Here is a tiny trained network, its code and every weight. The questions are about switching its units off for an input and a class, where a switched-off unit gives its printed mean instead of its output.

import numpy as np


def w(rows, s, z=0):
    codes = np.array(rows[::2]) - 128.0
    scale = np.full(codes.shape[1], s)
    scale[-1] = z or s
    return codes * scale


def norm(h):
    return h / np.sqrt((h * h).mean(-1, keepdims=True) + 1e-5)


def f(y):
    return y / 2 * (1 + np.tanh(0.7978845608 * (y + 0.044715 * y**3)))


def log_softmax(a):
    a = a - a.max(-1, keepdims=True)
    return a - np.log(np.exp(a).sum(-1, keepdims=True))


def net(x, mask):
    res = np.array(x, float).reshape(1, 2) / 4 @ E
    u = 0
    for l in range(2):
        y = f(norm(res) @ A[l][:, :-1].T + A[l][:, -1])
        res = res + np.where(mask[u : u + 8], y, B[l][:, -1]) @ B[l][:, :-1]
        u += 8
    return log_softmax(norm(res)[-1] @ U[:, :-1].T + U[:, -1])


A, B = {}, {}
E = w([
[2,219,71,157,128,24,118,71],'x0',
[251,86,92,82,225,195,54,217],'x1',
],0.0078)
A[0] = w([
[212,30,224,109,104,252,154,140,91],'L0N1',
[247,40,177,85,131,202,140,169,245],'L0N2',
[176,77,137,140,139,204,154,125,15],'L0N3',
[80,142,177,130,128,82,162,128,2],'L0N4',
[175,67,203,121,92,218,177,142,56],'L0N5',
[71,126,155,169,115,114,178,85,44],'L0N6',
[110,134,106,133,188,85,121,144,58],'L0N7',
[107,162,132,130,104,125,133,123,28],'L0N8',
],0.012,0.0067)
B[0] = w([
[114,152,84,165,220,157,28,160,227],'L0N1',
[46,37,137,250,217,209,61,246,251],'L0N2',
[185,171,96,101,156,71,94,171,160],'L0N3',
[120,121,123,191,150,132,178,135,142],'L0N4',
[125,173,62,84,190,100,49,154,187],'L0N5',
[125,101,105,137,113,146,186,87,162],'L0N6',
[169,151,148,55,134,135,96,129,136],'L0N7',
[138,119,145,143,163,136,162,135,130],'L0N8',
],0.013,0.023)
A[1] = w([
[177,192,146,78,103,51,67,131,87],'L1N1',
[124,135,165,150,4,94,185,71,99],'L1N2',
[115,168,191,160,11,127,224,85,101],'L1N3',
[71,20,182,212,102,159,193,107,155],'L1N4',
[156,52,118,183,174,166,61,212,76],'L1N5',
[137,209,166,136,103,168,144,124,95],'L1N6',
[80,183,150,210,182,160,120,112,176],'L1N7',
[156,46,109,106,133,139,127,114,3],'L1N8',
],0.011,0.007)
B[1] = w([
[181,175,82,128,138,115,73,92,141],'L1N1',
[173,9,137,164,124,142,170,160,172],'L1N2',
[178,62,71,191,148,132,205,136,182],'L1N3',
[175,185,101,48,82,90,139,109,186],'L1N4',
[88,90,190,159,120,188,143,144,250],'L1N5',
[147,107,113,115,91,146,111,169,123],'L1N6',
[160,126,142,78,136,123,69,169,220],'L1N7',
[129,104,115,159,154,151,162,163,120],'L1N8',
],0.014,0.017)
U = w([
[146,143,219,40,36,157,152,178,110],'0',
[14,148,175,148,97,74,153,56,6],'1',
[206,31,48,141,88,64,252,81,212],'2',
[13,150,161,170,65,86,137,53,6],'3',
[69,63,180,210,225,216,53,225,166],'4',
[199,220,47,46,155,63,51,46,185],'5',
[14,149,191,148,110,87,159,31,6],'6',
[21,148,165,157,78,98,141,41,6],'7',
],0.016,0.013)

Each question gives the input, the list of numbers given to net, and the class t.
The units are the neurons (one row each of A and B). Each row of codes is followed by its name. A weight is (code - 128) times the scale printed after its matrix; where a second scale follows, it is the last column's (A, B and U).
mask holds one flag per neuron, layer by layer. A switched-off neuron (its flag False) gives its mean, the last column of its row in B, instead of its output. The means were averaged over made-up inputs and are rounded, as every weight is.
A unit's drop is (log p(t) with every unit on - log p(t) with that unit switched off) / (log p(t) with every unit on - log p(t) with every unit switched off).
The circuit of an input: a set's keep is (log p(t) with only the set's units on - log p(t) with every unit switched off) / (log p(t) with every unit on - log p(t) with every unit switched off). Starting from the 12 units with the biggest drops (on a tie, the unit counted first), units are removed one at a time, each time the one whose removal leaves the highest keep (on an exact tie, the one counted first), for as long as the keep stays at least 0.8.
units of the circuit, in order: the units of the circuit, biggest drop first
top k neurons: the k neurons with the biggest drops, biggest first
top k neurons in layer l: the k neurons of layer l with the biggest drops, biggest first
drop when u is switched off: that unit's drop, to one decimal
input [3,-8], class 2: top 2 neurons -> [L0N1 L0N2]
input [7,2], class 5: units of the circuit, in order -> [L0N2]
input [8,-2], class 2: units of the circuit, in order -> [L0N2 L0N1 L0N5]
input [4,5], class 5: top 2 neurons in layer 0 -> [L0N2 L0N7]
input [6,-5], class 2: units of the circuit, in order -> [L0N2 L0N1]
input [6,1], class 5: top 3 neurons -> [L0N2 L1N5 L0N1]
input [7,0], class 2: top 4 neurons -> [L0N2 L0N1 L0N5 L0N3]
input [5,2], class 5: top 2 neurons -> [L0N2 L0N1]
input [6,0], class 2: top 4 neurons -> [L0N2 L0N1 L0N5 L0N3]
input [-1,-6], class 2: drop when L0N1 is switched off -> 0.8
input [1,-1], class 2: drop when L0N1 is switched off -> 1.1
input [4,3], class 5: drop when L1N3 is switched off -> 0.0
